Here is a tiny trained network, its code and every weight. The questions are about switching its units off for an input and a target symbol, where a switched-off unit gives its printed mean instead of its output.

import numpy as np


def w(rows, s, z=0):
    codes = np.array(rows[::2]) - 128.0
    scale = np.full(codes.shape[1], s)
    scale[-1] = z or s
    return codes * scale


def norm(h):
    return h / np.sqrt((h * h).mean(-1, keepdims=True) + 1e-5)


def f(y):
    return y / 2 * (1 + np.tanh(0.7978845608 * (y + 0.044715 * y**3)))


def softmax(a):
    e = np.exp(a - a.max(-1, keepdims=True))
    return e / e.sum(-1, keepdims=True)


def log_softmax(a):
    a = a - a.max(-1, keepdims=True)
    return a - np.log(np.exp(a).sum(-1, keepdims=True))


def net(x, mask):
    ids = ['ΘΛΣΦΨΩαβγδζημξτ'.index(c) for c in x.split()]
    T = len(ids)
    res = E[ids] + P[:T]
    u = 0
    for l in range(2):
        q, k, v = (norm(res) @ M[l].T for M in (Q, K, V))
        z = softmax(np.where(np.tri(T) > 0, q @ k.T / 2**0.5, -1e9)) @ v
        res = res + np.where(mask[u], z, O[l][:, -1]) @ O[l][:, :-1]
        u += 1
        y = f(norm(res) @ A[l][:, :-1].T + A[l][:, -1])
        res = res + np.where(mask[u : u + 8], y, B[l][:, -1]) @ B[l][:, :-1]
        u += 8
    return log_softmax(norm(res)[-1] @ U[:, :-1].T + U[:, -1])


Q, K, V, O, A, B = {}, {}, {}, {}, {}, {}
E = w([
[79,182,163,74,171,129,87,155,182,180],'Θ',
[48,197,177,49,128,103,95,168,131,88],'Λ',
[137,113,171,116,110,184,152,181,75,135],'Σ',
[188,137,82,216,116,85,202,106,170,128],'Φ',
[136,127,168,143,222,111,174,8,77,139],'Ψ',
[201,88,73,52,174,158,108,124,235,137],'Ω',
[110,80,192,253,139,57,71,79,85,131],'α',
[114,71,175,118,181,127,120,212,92,158],'β',
[188,101,155,180,153,45,87,157,117,179],'γ',
[70,201,11,124,195,139,105,64,111,122],'δ',
[143,98,110,71,134,25,74,128,193,57],'ζ',
[52,84,114,134,103,145,174,98,186,146],'η',
[141,48,149,58,124,88,114,120,151,43],'μ',
[115,100,95,88,159,3,80,127,201,53],'ξ',
[129,180,80,209,66,90,43,178,52,105],'τ',
],0.019)
P = w([
[122,254,194,182,219,205,102,132,232,20],'0',
[106,196,108,178,196,111,138,165,176,65],'1',
[123,205,123,173,163,117,146,168,164,101],'2',
[117,161,94,135,176,112,135,149,117,101],'3',
[132,157,106,118,160,104,138,142,100,107],'4',
[132,167,99,103,150,111,144,130,86,115],'5',
[131,178,103,82,151,123,149,117,81,143],'6',
[119,190,107,69,146,142,159,107,64,156],'7',
[142,231,162,68,129,166,171,129,111,218],'8',
],0.0082)
Q[0] = w([
[149,103,96,123,105,255,69,65,148,103],'L0H0',
[169,80,150,91,98,169,54,80,167,101],'L0H0',
],0.0059)
K[0] = w([
[120,97,50,196,158,191,130,186,154,50],'L0H0',
[234,3,83,85,81,80,226,230,101,165],'L0H0',
],0.0044)
V[0] = w([
[58,42,110,103,1,111,156,87,116,215],'L0H0',
[203,120,188,194,179,140,149,221,201,9],'L0H0',
],0.0041)
O[0] = w([
[11,228,39,231,105,106,117,143,183,206,3],'L0H0',
[195,71,134,71,117,187,10,230,248,143,207],'L0H0',
],0.011,0.0042)
A[0] = w([
[140,143,102,229,206,110,146,124,127,97,224],'L0N0',
[157,158,134,17,158,132,103,127,179,117,115],'L0N1',
[110,82,172,113,60,45,122,83,133,121,245],'L0N2',
[178,117,141,151,143,196,155,203,74,134,105],'L0N3',
[114,121,174,186,44,134,27,73,60,70,5],'L0N4',
[65,90,49,197,2,100,151,130,166,166,141],'L0N5',
[82,118,99,141,134,134,113,141,113,57,190],'L0N6',
[177,152,153,76,87,80,123,154,151,118,202],'L0N7',
],0.0089,0.0029)
B[0] = w([
[101,109,238,107,126,97,22,149,115,131,167],'L0N0',
[46,57,23,176,99,177,134,62,191,211,254],'L0N1',
[99,88,130,145,194,251,144,181,131,152,172],'L0N2',
[231,138,157,117,178,39,24,99,87,124,178],'L0N3',
[183,147,49,235,188,143,238,156,94,132,132],'L0N4',
[234,108,167,24,166,139,161,106,69,242,194],'L0N5',
[195,208,116,74,67,129,217,138,254,185,158],'L0N6',
[80,104,57,20,177,145,113,56,52,155,199],'L0N7',
],0.007,0.0073)
Q[1] = w([
[153,101,119,160,116,142,124,150,112,128],'L1H0',
[35,148,60,181,56,194,162,186,252,23],'L1H0',
],0.013)
K[1] = w([
[169,103,91,156,39,76,133,203,66,106],'L1H0',
[219,68,143,82,134,102,23,183,255,59],'L1H0',
],0.0071)
V[1] = w([
[178,206,41,176,132,72,44,108,115,94],'L1H0',
[79,215,96,2,64,120,110,129,140,82],'L1H0',
],0.0064)
O[1] = w([
[227,201,87,121,251,138,110,112,93,76,1],'L1H0',
[153,44,106,81,85,38,199,136,128,103,111],'L1H0',
],0.012,0.0055)
A[1] = w([
[179,81,152,170,110,140,177,89,190,102,108],'L1N0',
[66,75,149,107,11,112,130,165,93,127,104],'L1N1',
[90,106,151,76,153,152,97,154,111,101,186],'L1N2',
[51,125,77,140,129,198,164,128,252,117,208],'L1N3',
[112,129,68,117,147,223,169,112,219,48,105],'L1N4',
[110,79,220,99,180,115,75,58,133,126,1],'L1N5',
[142,125,38,130,186,115,137,106,72,63,252],'L1N6',
[154,156,198,200,123,237,66,124,72,124,123],'L1N7',
],0.011,0.0041)
B[1] = w([
[63,207,148,129,153,82,92,166,26,99,146],'L1N0',
[159,146,34,153,130,150,76,154,161,191,208],'L1N1',
[43,214,103,151,116,82,124,151,154,99,182],'L1N2',
[127,153,140,51,211,119,77,12,52,54,248],'L1N3',
[39,179,75,147,113,55,25,65,124,74,186],'L1N4',
[155,238,170,170,78,141,215,49,84,120,177],'L1N5',
[91,126,111,116,120,198,174,164,190,172,168],'L1N6',
[89,28,62,176,121,121,216,133,111,114,160],'L1N7',
],0.011,0.014)
U = w([
[81,196,92,107,183,39,36,85,120,99,155],'Θ',
[72,58,76,23,132,180,175,76,202,213,62],'Λ',
[188,194,69,123,178,192,113,188,117,147,206],'Σ',
[153,99,106,79,16,186,114,151,92,74,135],'Φ',
[113,168,86,221,60,86,47,156,206,195,222],'Ψ',
[113,116,134,125,141,99,118,142,154,148,49],'Ω',
[75,108,242,96,153,138,93,206,161,128,252],'α',
[218,108,160,161,152,124,73,73,152,161,116],'β',
[88,145,175,161,65,106,193,83,83,135,206],'γ',
[188,188,154,89,76,34,84,133,24,169,54],'δ',
[119,128,125,119,129,108,118,150,139,148,43],'ζ',
[145,2,88,116,83,27,121,156,91,119,201],'η',
[36,9,131,216,211,135,101,160,119,169,83],'μ',
[194,91,168,28,179,56,172,148,101,131,121],'ξ',
[125,121,135,119,126,112,117,139,144,142,66],'τ',
],0.0078,0.0027)

Each question gives the input, a string of symbols that net reads in full, and the target symbol t.
The units are the heads (2 rows each of Q, K, V and O) and the neurons (one row each of A and B). Each row of codes is followed by its name. A weight is (code - 128) times the scale printed after its matrix; where a second scale follows, it is the last column's (O, A, B and U).
mask holds one flag per unit, layer by layer, with each layer's heads first. A switched-off unit (its flag False) gives its mean, the last column of its rows in O or B, instead of its output. The means were averaged over made-up inputs and are rounded, as every weight is.
A unit's drop is (log p(t) with every unit on - log p(t) with that unit switched off) / (log p(t) with every unit on - log p(t) with every unit switched off).
The circuit of an input: a set's keep is (log p(t) with only the set's units on - log p(t) with every unit switched off) / (log p(t) with every unit on - log p(t) with every unit switched off). Starting from the 12 units with the biggest drops (on a tie, the unit counted first), units are removed one at a time, each time the one whose removal leaves the highest keep (on an exact tie, the one counted first), for as long as the keep stays at least 0.8.
circuit, biggest first: the units of the circuit, biggest drop first
unit that matters most: the unit with the biggest drop
k most important neurons: the k neurons with the biggest drops, biggest first
top k neurons in layer l: the k neurons of layer l with the biggest drops, biggest first
input τ Θ β, target δ: circuit, biggest first	L0N3; L1N5; L1N3; L0H0
input μ τ Ψ η δ ζ γ, target ξ: unit that matters most	L1H0
input δ ξ Σ, target ξ: circuit, biggest first	L0N3; L1H0; L1N1; L1N4
input δ Φ Φ Λ β β, target η: circuit, biggest first	L1H0; L0N7; L0N0; L0N3
input η δ ξ Θ γ, target δ: 4 most important neurons	L0N0; L0N1; L1N5; L1N3
input μ η Λ β δ Ψ, target γ: circuit, biggest first	L1N5; L1N3
input η Ψ β Ψ, target γ: circuit, biggest first	L1N5; L1N3
input β τ Ψ τ ζ β, target Σ: circuit, biggest first	L0N4; L1H0; L1N3
input β ζ η η α β β, target μ: 2 most important neurons	L0N4; L1N7
input Φ Σ Σ, target Φ: 4 most important neurons	L0N3; L1N3; L1N1; L1N5
input Ψ η ξ Θ τ Φ, target Σ: 3 most important neurons	L0N4; L1N6; L1N3
input δ ζ Θ β Σ δ β Θ Ω, target Θ: 2 most important neurons	L0N1; L1N4
input η Λ Ψ ζ γ, target γ: 2 most important neurons	L1N5; L0N6
input Λ β η Φ ξ Ψ Φ δ Ω, target Θ: circuit, biggest first	L1N4; L0N5
input γ Λ Ω β Θ Φ, target δ: top 2 neurons in layer 0	L0N0; L0N1
input μ η Ψ β α η η τ β, target Σ: most important neuron	L0N4
input β δ δ η Φ, target Ψ: 3 most important neurons	L0N0; L1N1; L1N3
input ζ β β Λ β, target η: circuit, biggest first	L1H0; L0N3
input γ β β τ η η η Θ Φ, target δ: 2 most important neurons	L0N1; L0N0
input τ η η δ η Σ, target Ψ: circuit, biggest first	L1N1; L1N3
input α β Σ Φ, target μ: unit that matters most	L1H0
input μ Ψ η δ β Θ α Σ, target μ: 2 most important neurons	L0N4; L1N7
input τ α Σ β, target μ: circuit, biggest first	L1H0; L1N7; L1N3
input η Ψ Λ γ, target η: 3 most important neurons	L0N1; L0N0; L0N7
input δ Φ Ψ μ Σ, target γ: 2 most important neurons	L0N3; L1N5
input τ ζ η δ δ β η Θ Σ, target δ: 2 most important neurons	L0N3; L0N1
input Φ δ τ η δ β δ, target Λ: most important neuron	L1N6
input β μ η, target Θ: 2 most important neurons	L1N3; L1N4
input Θ δ τ η α Λ δ γ Λ, target Λ: top 2 neurons in layer 1	L1N4; L1N0
input Φ Σ Θ Σ, target δ: top 3 neurons in layer 0	L0N3; L0N2; L0N6
